Below are the code and all the weights of a small trained network. Each question names an input and a target symbol and asks about switching units off, where a switched-off unit gives its printed mean instead of its output.

import numpy as np


def w(rows, s, z=0):
    codes = np.array(rows[::2]) - 128.0
    scale = np.full(codes.shape[1], s)
    scale[-1] = z or s
    return codes * scale


def f(y):
    return np.maximum(y, 0)


def softmax(a):
    e = np.exp(a - a.max(-1, keepdims=True))
    return e / e.sum(-1, keepdims=True)


def log_softmax(a):
    a = a - a.max(-1, keepdims=True)
    return a - np.log(np.exp(a).sum(-1, keepdims=True))


def net(x, mask):
    ids = ['αεημξπτφψω'.index(c) for c in x.split()]
    T = len(ids)
    res = E[ids] + P[:T]
    u = 0
    for l in range(2):
        q, k, v = (res @ M[l].T for M in (Q, K, V))
        z = softmax(np.where(np.tri(T) > 0, q @ k.T / 2**0.5, -1e9)) @ v
        res = res + np.where(mask[u], z, O[l][:, -1]) @ O[l][:, :-1]
        u += 1
        y = f(res @ A[l][:, :-1].T + A[l][:, -1])
        res = res + np.where(mask[u : u + 12], y, B[l][:, -1]) @ B[l][:, :-1]
        u += 12
    return log_softmax(res[-1] @ U[:, :-1].T + U[:, -1])


Q, K, V, O, A, B = {}, {}, {}, {}, {}, {}
E = w([
[123,88,132,129],'α',
[125,155,198,157],'ε',
[123,83,142,156],'η',
[94,189,208,120],'μ',
[132,193,177,91],'ξ',
[179,111,118,145],'π',
[177,91,99,51],'τ',
[190,82,158,163],'φ',
[249,102,164,119],'ψ',
[167,101,181,195],'ω',
],0.021)
P = w([
[175,105,93,197],'0',
[37,161,176,101],'1',
[44,111,195,101],'2',
[61,79,202,103],'3',
[86,57,199,106],'4',
[100,42,198,101],'5',
[119,31,202,100],'6',
[132,31,203,83],'7',
[168,28,206,71],'8',
[150,2,204,70],'9',
],0.0048)
Q[0] = w([
[142,173,5,153],'L0H1',
[89,116,162,145],'L0H1',
],0.02)
K[0] = w([
[92,157,161,253],'L0H1',
[203,131,106,123],'L0H1',
],0.017)
V[0] = w([
[137,116,236,159],'L0H1',
[88,180,128,254],'L0H1',
],0.0076)
O[0] = w([
[25,173,154,78,162],'L0H1',
[46,3,187,46,3],'L0H1',
],0.0062,0.011)
A[0] = w([
[140,159,77,178,207],'L0N1',
[93,189,126,203,2],'L0N2',
[85,72,90,120,90],'L0N3',
[76,249,29,143,76],'L0N4',
[49,129,132,108,120],'L0N5',
[111,202,151,66,225],'L0N6',
[109,110,166,235,81],'L0N7',
[49,206,17,176,119],'L0N8',
[96,194,87,227,128],'L0N9',
[108,175,78,34,148],'L0N10',
[55,128,119,208,68],'L0N11',
[140,138,169,61,55],'L0N12',
],0.011,0.0044)
B[0] = w([
[107,110,92,36,254],'L0N1',
[163,59,110,162,163],'L0N2',
[131,134,160,206,130],'L0N3',
[109,173,120,249,162],'L0N4',
[169,89,95,178,145],'L0N5',
[105,37,128,35,225],'L0N6',
[76,169,152,123,199],'L0N7',
[204,253,93,148,140],'L0N8',
[177,159,66,42,205],'L0N9',
[108,210,130,132,163],'L0N10',
[126,195,172,146,146],'L0N11',
[126,143,178,80,157],'L0N12',
],0.015,0.0059)
Q[1] = w([
[100,41,195,177],'L1H1',
[138,87,106,2],'L1H1',
],0.0069)
K[1] = w([
[2,71,84,220],'L1H1',
[186,39,143,162],'L1H1',
],0.0048)
V[1] = w([
[199,2,173,159],'L1H1',
[224,179,211,120],'L1H1',
],0.0091)
O[1] = w([
[187,196,86,255,175],'L1H1',
[130,251,249,214,247],'L1H1',
],0.0064,0.013)
A[1] = w([
[83,99,180,250,170],'L1N1',
[140,12,105,133,139],'L1N2',
[126,86,211,218,65],'L1N3',
[143,131,135,70,171],'L1N4',
[106,79,124,33,84],'L1N5',
[186,121,131,120,56],'L1N6',
[74,104,99,181,99],'L1N7',
[160,128,113,130,210],'L1N8',
[59,87,80,184,138],'L1N9',
[74,45,120,112,121],'L1N10',
[10,111,143,205,2],'L1N11',
[159,89,191,129,107],'L1N12',
],0.014,0.0067)
B[1] = w([
[54,72,68,162,191],'L1N1',
[180,51,101,130,138],'L1N2',
[164,139,253,127,198],'L1N3',
[103,88,115,114,245],'L1N4',
[164,184,122,160,182],'L1N5',
[83,172,67,85,222],'L1N6',
[102,183,89,100,132],'L1N7',
[156,94,158,178,254],'L1N8',
[108,164,45,106,134],'L1N9',
[85,145,117,55,144],'L1N10',
[222,202,90,111,140],'L1N11',
[89,100,105,106,207],'L1N12',
],0.024,0.0081)
U = w([
[108,69,69,129,170],'α',
[98,114,122,77,244],'ε',
[36,161,70,149,103],'η',
[122,85,109,55,105],'μ',
[63,194,133,58,2],'ξ',
[200,51,108,142,165],'π',
[255,178,56,112,126],'τ',
[115,70,132,143,201],'φ',
[191,101,199,50,122],'ψ',
[158,243,189,214,62],'ω',
],0.007,0.0049)

Each question gives the input, a string of symbols that net reads in full, and the target symbol t.
The units are the heads (2 rows each of Q, K, V and O) and the neurons (one row each of A and B). Each row of codes is followed by its name. A weight is (code - 128) times the scale printed after its matrix; where a second scale follows, it is the last column's (O, A, B and U).
mask holds one flag per unit, layer by layer, with each layer's heads first. A switched-off unit (its flag False) gives its mean, the last column of its rows in O or B, instead of its output. The means were averaged over made-up inputs and are rounded, as every weight is.
A unit's drop is (log p(t) with every unit on - log p(t) with that unit switched off) / (log p(t) with every unit on - log p(t) with every unit switched off).
most important unit: the unit with the biggest drop
top k neurons: the k neurons with the biggest drops, biggest first
top k neurons in layer l: the k neurons of layer l with the biggest drops, biggest first
input η ε ξ, target ξ: top 4 neurons in layer 1	(L1N10, L1N5, L1N8, L1N1)
input η ξ μ τ φ τ ε, target τ: top 3 neurons	(L0N9, L1N5, L0N1)
input ε φ π, target π: top 3 neurons	(L0N7, L1N6, L0N10)
input τ τ ψ ψ ε η, target τ: top 3 neurons in layer 1	(L1N3, L1N1, L1N12)
input φ ψ α, target ω: most important unit	L0N8
input η ψ π ξ τ ψ τ π, target τ: top 2 neurons	(L0N9, L1N1)
input ξ ψ ψ, target ψ: top 3 neurons	(L1N3, L0N1, L0N9)
input ψ η α τ μ ψ π ψ τ ψ, target τ: top 3 neurons in layer 1	(L1N6, L1N1, L1N3)
input η ψ ψ, target ψ: top 2 neurons	(L0N1, L0N9)
input φ φ η φ η, target η: top 2 neurons	(L1N1, L1N9)
input α η μ, target μ: top 3 neurons	(L1N10, L1N2, L0N6)
input ξ ψ ψ ψ η ψ ψ, target ω: top 3 neurons in layer 0	(L0N1, L0N7, L0N9)
input μ η η α ξ φ, target φ: top 3 neurons in layer 0	(L0N1, L0N6, L0N9)
input η ω ξ ξ ψ η, target ω: most important unit	L0H1
input ξ η ξ ψ ψ μ τ η ξ, target τ: top 3 neurons in layer 0	(L0N9, L0N7, L0N6)
input η ω ω μ φ, target φ: top 3 neurons in layer 0	(L0N1, L0N9, L0N6)
input μ π τ ω, target τ: top 3 neurons	(L1N5, L0N9, L0N1)
input ψ ψ ψ α ψ ψ, target ω: top 2 neurons in layer 0	(L0N1, L0N9)
input ε φ ε, target ε: top 4 neurons	(L0N6, L0N5, L1N10, L1N1)
input ψ ψ ψ η, target ω: most important unit	L1N4
input ψ τ τ ξ ψ φ ψ ω ψ μ, target τ: top 3 neurons in layer 1	(L1N3, L1N1, L1N12)
input φ α μ τ ψ η φ ε τ ε, target τ: top 3 neurons	(L0N9, L0N4, L1N1)
input η τ α τ ψ μ α φ ψ φ, target τ: top 2 neurons	(L1N3, L0N1)
input π ψ τ, target ω: top 2 neurons	(L0N10, L0N4)
input φ η η α, target α: top 2 neurons in layer 1	(L1N1, L1N2)
input φ ξ ψ ψ ω ψ π, target ω: top 3 neurons in layer 0	(L0N6, L0N1, L0N4)
input α ξ α, target α: top 4 neurons	(L1N2, L1N1, L0N1, L0N9)
input ω ξ ξ, target ξ: top neuron	(L0N10)
input ε ψ ψ η α η τ α φ μ, target τ: top 2 neurons in layer 0	(L0N9, L0N8)
